Below are the code and all the weights of a small trained network. Each question names an input and a class and asks about switching units off, where a switched-off unit gives its printed mean instead of its output.

import numpy as np


def w(rows, s, z=0):
    codes = np.array(rows[::2]) - 128.0
    scale = np.full(codes.shape[1], s)
    scale[-1] = z or s
    return codes * scale


def norm(h):
    return h / np.sqrt((h * h).mean(-1, keepdims=True) + 1e-5)


def f(y):
    return np.maximum(y, 0)


def log_softmax(a):
    a = a - a.max(-1, keepdims=True)
    return a - np.log(np.exp(a).sum(-1, keepdims=True))


def net(x, mask):
    res = np.array(x, float).reshape(1, 6) / 4 @ E
    u = 0
    for l in range(3):
        y = f(norm(res) @ A[l][:, :-1].T + A[l][:, -1])
        res = res + np.where(mask[u : u + 3], y, B[l][:, -1]) @ B[l][:, :-1]
        u += 3
    return log_softmax(norm(res)[-1] @ U[:, :-1].T + U[:, -1])


A, B = {}, {}
E = w([
[130,76,132,102,196,205,126,189,160,137,144],'x0',
[138,172,52,235,189,40,242,183,72,28,251],'x1',
[180,153,72,199,149,100,88,99,92,149,166],'x2',
[23,240,88,141,87,47,120,129,96,45,156],'x3',
[234,124,88,94,68,254,227,243,126,151,101],'x4',
[159,59,125,61,186,221,79,119,62,97,59],'x5',
],0.0076)
A[0] = w([
[16,150,176,176,105,141,250,224,159,113,64,4],'0.n1',
[174,79,192,83,198,145,74,235,172,199,69,81],'0.n2',
[207,63,177,254,132,178,182,178,207,169,199,198],'0.n3',
],0.0049,0.0044)
B[0] = w([
[145,53,190,173,12,100,165,100,194,149,170,156],'0.n1',
[144,144,111,254,148,59,44,156,181,90,113,207],'0.n2',
[111,83,192,68,126,13,145,164,75,108,148,254],'0.n3',
],0.011,0.0059)
A[1] = w([
[132,170,1,152,118,230,33,249,91,48,180,211],'1.n1',
[55,123,97,58,35,133,218,135,217,141,165,141],'1.n2',
[105,174,115,63,67,152,218,176,141,212,130,5],'1.n3',
],0.0065,0.0025)
B[1] = w([
[182,242,114,63,109,137,227,113,51,201,200,242],'1.n1',
[254,79,202,254,87,112,141,80,181,29,161,254],'1.n2',
[120,35,101,215,17,161,86,178,179,100,54,177],'1.n3',
],0.0098,0.0035)
A[2] = w([
[174,80,152,44,118,116,124,131,120,183,2,107],'2.n1',
[111,126,239,126,140,102,137,52,121,96,215,153],'2.n2',
[176,213,85,73,113,201,83,84,127,200,83,254],'2.n3',
],0.008,0.0033)
B[2] = w([
[14,151,85,178,113,233,164,183,94,194,83,197],'2.n1',
[106,153,62,153,146,124,120,107,77,114,62,254],'2.n2',
[88,104,205,182,186,105,169,63,85,6,115,187],'2.n3',
],0.011,0.0081)
U = w([
[211,60,211,210,1,144,187,169,202,74,130,194],'0',
[239,116,134,11,230,160,161,229,106,134,230,56],'1',
[205,83,153,36,132,152,106,72,226,109,208,1],'2',
[105,126,252,52,144,215,131,90,137,132,134,34],'3',
[145,75,141,94,71,201,139,224,213,228,83,34],'4',
[23,47,213,134,208,160,9,50,130,106,9,141],'5',
[95,220,66,196,159,21,198,69,40,99,210,246],'6',
],0.0095,0.0065)

Each question gives the input, the list of numbers given to net, and the class t.
The units are the neurons (one row each of A and B). Each row of codes is followed by its name. A weight is (code - 128) times the scale printed after its matrix; where a second scale follows, it is the last column's (A, B and U).
mask holds one flag per neuron, layer by layer. A switched-off neuron (its flag False) gives its mean, the last column of its row in B, instead of its output. The means were averaged over made-up inputs and are rounded, as every weight is.
A unit's drop is (log p(t) with every unit on - log p(t) with that unit switched off) / (log p(t) with every unit on - log p(t) with every unit switched off).
The circuit of an input: a set's keep is (log p(t) with only the set's units on - log p(t) with every unit switched off) / (log p(t) with every unit on - log p(t) with every unit switched off). Starting from all 9 units, units are removed one at a time, each time the one whose removal leaves the highest keep (on an exact tie, the one counted first), for as long as the keep stays at least 0.8.
circuit, biggest first: the units of the circuit, biggest drop first
top k neurons: the k neurons with the biggest drops, biggest first
top k neurons in layer l: the k neurons of layer l with the biggest drops, biggest first
drop when u is switched off: that unit's drop, to one decimal
input [7,1,-3,1,6,2], class 1: top 2 neurons : (0.n2 1.n1)
input [3,7,2,-3,6,-8], class 0: top 2 neurons : (1.n3 0.n2)
input [-3,5,-1,5,6,0], class 0: circuit, biggest first : (0.n1 0.n2 1.n2)
input [-5,5,-8,-7,1,3], class 6: circuit, biggest first : (0.n3 2.n2)
input [7,-4,-8,2,6,0], class 0: circuit, biggest first : (1.n2)
input [0,-3,6,-4,3,-8], class 6: top 2 neurons : (0.n3 0.n1)
input [-3,-4,1,-5,4,3], class 5: top 4 neurons : (2.n3 1.n2 0.n1 1.n3)
input [6,8,-4,-2,4,-2], class 0: circuit, biggest first : (0.n1 1.n2)
input [-2,-5,6,-7,6,7], class 5: top 2 neurons : (2.n3 1.n2)
input [8,1,-6,2,-2,0], class 0: top 2 neurons : (0.n1 1.n2)
input [2,2,4,-7,2,-3], class 6: top 2 neurons in layer 1 : (1.n3 1.n2)
input [6,-4,5,8,0,3], class 6: top 2 neurons : (1.n1 2.n3)
input [2,-2,8,-1,1,7], class 6: drop when 2.n3 is switched off : 0.2
input [-5,-5,4,6,5,-5], class 0: drop when 2.n3 is switched off : 0.0
input [0,8,1,-4,8,3], class 1: drop when 2.n2 is switched off : 0.1
input [-1,0,-5,0,5,8], class 6: top neuron in layer 1 : (1.n1)
input [-5,6,-7,0,1,-6], class 0: top 2 neurons in layer 0 : (0.n1 0.n2)
